Here is a tiny trained network, its code and every weight. The questions are about switching its units off for an input and a target symbol, where a switched-off unit gives its printed mean instead of its output.

import numpy as np


def w(rows, s, z=0):
    codes = np.array(rows[::2]) - 128.0
    scale = np.full(codes.shape[1], s)
    scale[-1] = z or s
    return codes * scale


def f(y):
    return y / 2 * (1 + np.tanh(0.7978845608 * (y + 0.044715 * y**3)))


def softmax(a):
    e = np.exp(a - a.max(-1, keepdims=True))
    return e / e.sum(-1, keepdims=True)


def log_softmax(a):
    a = a - a.max(-1, keepdims=True)
    return a - np.log(np.exp(a).sum(-1, keepdims=True))


def net(x, mask):
    ids = ['ΓΠαβδεζηθλμξσφψω'.index(c) for c in x.split()]
    T = len(ids)
    res = E[ids] + P[:T]
    u = 0
    for l in range(2):
        r = res
        for j in range(3):
            rows = slice(2 * j, 2 * j + 2)
            q, k, v = (r @ M[l][rows].T for M in (Q, K, V))
            z = softmax(np.where(np.tri(T) > 0, q @ k.T / 2**0.5, -1e9)) @ v
            o = O[l][rows]
            res = res + np.where(mask[u + j], z, o[:, -1]) @ o[:, :-1]
        u += 3
        y = f(res @ A[l][:, :-1].T + A[l][:, -1])
        res = res + np.where(mask[u : u + 12], y, B[l][:, -1]) @ B[l][:, :-1]
        u += 12
    return log_softmax(res[-1] @ U[:, :-1].T + U[:, -1])


Q, K, V, O, A, B = {}, {}, {}, {}, {}, {}
E = w([
[157,39,83,242],'Γ',
[109,130,101,83],'Π',
[140,147,101,76],'α',
[124,137,94,76],'β',
[98,175,69,71],'δ',
[134,139,125,57],'ε',
[120,144,72,85],'ζ',
[39,91,27,106],'η',
[111,148,123,53],'θ',
[123,59,136,90],'λ',
[95,137,85,81],'μ',
[100,150,96,79],'ξ',
[163,164,176,53],'σ',
[254,152,198,96],'φ',
[153,155,153,40],'ψ',
[131,143,92,96],'ω',
],0.0083)
P = w([
[128,211,84,157],'0',
[134,2,176,63],'1',
[139,22,122,84],'2',
[100,97,163,119],'3',
[122,108,108,124],'4',
[151,117,62,125],'5',
[163,70,80,118],'6',
[178,76,29,105],'7',
],0.0078)
Q[0] = w([
[103,145,22,137],'0.h0',
[140,82,254,114],'0.h0',
[181,94,152,95],'0.h1',
[173,27,59,33],'0.h1',
[115,175,157,175],'0.h2',
[89,147,140,192],'0.h2',
],0.0098)
K[0] = w([
[76,188,35,158],'0.h0',
[155,27,223,90],'0.h0',
[202,211,121,142],'0.h1',
[139,212,46,177],'0.h1',
[164,54,254,127],'0.h2',
[141,14,160,128],'0.h2',
],0.0087)
V[0] = w([
[111,149,67,161],'0.h0',
[119,136,85,146],'0.h0',
[70,180,143,38],'0.h1',
[72,66,48,183],'0.h1',
[177,55,163,157],'0.h2',
[126,1,188,119],'0.h2',
],0.0095)
O[0] = w([
[119,118,213,106,139],'0.h0',
[126,109,173,119,148],'0.h0',
[47,109,83,131,5],'0.h1',
[113,106,255,73,251],'0.h1',
[177,110,117,133,164],'0.h2',
[166,66,116,102,133],'0.h2',
],0.0092,0.0029)
A[0] = w([
[127,145,109,101,162],'0.n0',
[36,200,147,118,166],'0.n1',
[186,154,101,143,136],'0.n2',
[92,83,135,43,69],'0.n3',
[187,190,50,89,134],'0.n4',
[170,124,89,92,225],'0.n5',
[71,78,75,255,109],'0.n6',
[177,129,104,94,208],'0.n7',
[152,123,97,124,138],'0.n8',
[31,196,164,99,250],'0.n9',
[127,108,112,136,135],'0.n10',
[156,101,121,127,102],'0.n11',
],0.0077,0.0025)
B[0] = w([
[119,99,141,148,138],'0.n0',
[118,48,90,74,156],'0.n1',
[143,125,119,180,168],'0.n2',
[187,151,137,188,182],'0.n3',
[124,81,94,223,175],'0.n4',
[117,137,140,177,253],'0.n5',
[81,255,84,101,160],'0.n6',
[118,131,142,174,250],'0.n7',
[120,128,122,152,157],'0.n8',
[135,25,122,78,192],'0.n9',
[115,132,127,134,146],'0.n10',
[112,125,112,158,180],'0.n11',
],0.0068,0.0025)
Q[1] = w([
[230,2,118,235],'1.h0',
[207,73,127,219],'1.h0',
[107,119,114,155],'1.h1',
[83,128,62,181],'1.h1',
[132,26,155,190],'1.h2',
[76,204,13,204],'1.h2',
],0.0048)
K[1] = w([
[141,147,49,187],'1.h0',
[149,151,77,175],'1.h0',
[160,139,112,130],'1.h1',
[203,131,117,131],'1.h1',
[195,126,254,143],'1.h2',
[155,199,28,133],'1.h2',
],0.0067)
V[1] = w([
[127,135,56,153],'1.h0',
[94,82,118,1],'1.h0',
[104,46,159,43],'1.h1',
[174,150,58,189],'1.h1',
[225,231,205,201],'1.h2',
[55,92,40,98],'1.h2',
],0.0052)
O[1] = w([
[99,137,56,113,106],'1.h0',
[85,196,203,242,107],'1.h0',
[135,134,230,234,249],'1.h1',
[96,107,31,86,95],'1.h1',
[223,110,110,3,102],'1.h2',
[45,169,83,216,60],'1.h2',
],0.0046,0.002)
A[1] = w([
[70,149,113,230,143],'1.n0',
[46,149,74,183,157],'1.n1',
[170,43,118,181,29],'1.n2',
[147,118,51,18,154],'1.n3',
[106,120,162,172,129],'1.n4',
[126,119,155,96,84],'1.n5',
[165,112,19,2,130],'1.n6',
[107,85,152,118,102],'1.n7',
[188,145,79,143,134],'1.n8',
[179,166,109,154,252],'1.n9',
[150,161,138,37,199],'1.n10',
[185,206,140,211,209],'1.n11',
],0.0066,0.0033)
B[1] = w([
[193,216,112,70,229],'1.n0',
[243,210,98,63,224],'1.n1',
[118,70,3,229,189],'1.n2',
[47,137,186,96,221],'1.n3',
[128,187,157,147,177],'1.n4',
[168,145,100,144,134],'1.n5',
[22,122,208,111,255],'1.n6',
[159,152,112,187,151],'1.n7',
[38,84,151,153,176],'1.n8',
[58,89,173,83,205],'1.n9',
[134,148,130,76,189],'1.n10',
[5,115,188,29,189],'1.n11',
],0.0054,0.0042)
U = w([
[194,42,182,62,174],'Γ',
[127,150,129,132,64],'Π',
[144,138,114,136,58],'α',
[133,144,126,139,68],'β',
[109,222,179,39,255],'δ',
[159,152,91,139,86],'ε',
[131,154,137,140,61],'ζ',
[40,105,254,209,74],'η',
[146,169,99,145,106],'θ',
[126,14,89,246,224],'λ',
[123,158,143,156,90],'μ',
[123,170,133,137,77],'ξ',
[177,151,29,111,129],'σ',
[43,47,87,68,129],'φ',
[181,155,33,130,123],'ψ',
[128,141,124,142,72],'ω',
],0.0046,0.0076)

Each question gives the input, a string of symbols that net reads in full, and the target symbol t.
The units are the heads (2 rows each of Q, K, V and O) and the neurons (one row each of A and B). Each row of codes is followed by its name. A weight is (code - 128) times the scale printed after its matrix; where a second scale follows, it is the last column's (O, A, B and U).
mask holds one flag per unit, layer by layer, with each layer's heads first. A switched-off unit (its flag False) gives its mean, the last column of its rows in O or B, instead of its output. The means were averaged over made-up inputs and are rounded, as every weight is.
A unit's drop is (log p(t) with every unit on - log p(t) with that unit switched off) / (log p(t) with every unit on - log p(t) with every unit switched off).
most important unit: the unit with the biggest drop
top k neurons: the k neurons with the biggest drops, biggest first
top k neurons in layer l: the k neurons of layer l with the biggest drops, biggest first
which heads matter: for each layer, one digit per head in row order, 1 if its drop is at least 0.15 and else 0, layers parted by /
drop of u: that unit's drop, to one decimal
input φ θ θ, target φ: top 2 neurons in layer 0 => 0.n4; 0.n2
input θ θ η ψ Γ, target δ: top 2 neurons in layer 1 => 1.n0; 1.n11
input η ζ η Γ η, target η: most important unit => 0.h1
input ξ θ Γ, target δ: which heads matter => 011 / 101
input Γ φ Γ Γ Γ ε, target Γ: which heads matter => 010 / 001
input η λ Γ ε, target η: which heads matter => 011 / 111
input φ Γ Γ, target φ: top 2 neurons in layer 1 => 1.n6; 1.n3
input λ φ φ Γ φ, target λ: which heads matter => 111 / 000
input Γ Γ η ξ, target Γ: which heads matter => 010 / 001
input φ σ ψ, target φ: top 2 neurons in layer 1 => 1.n6; 1.n3
input φ φ λ ψ, target φ: which heads matter => 110 / 110
input φ Γ Γ σ φ φ ψ φ, target λ: which heads matter => 010 / 000
input φ Γ Γ λ φ φ Γ λ, target φ: top 2 neurons => 1.n6; 1.n3
input φ φ Γ, target φ: top 3 neurons in layer 1 => 1.n6; 1.n3; 1.n8
input φ δ λ, target φ: top 2 neurons in layer 0 => 0.n4; 0.n2
input φ Γ η, target φ: top 2 neurons in layer 1 => 1.n6; 1.n3
input η Γ Γ η λ, target η: top 2 neurons in layer 0 => 0.n9; 0.n1
input η Γ Γ, target η: top 2 neurons in layer 0 => 0.n9; 0.n1
input η Γ μ, target η: drop of 0.h2 => 0.2
input Γ Γ φ η, target Γ: drop of 0.h1 => 0.5
input φ ξ φ φ, target φ: drop of 0.h1 => 0.8
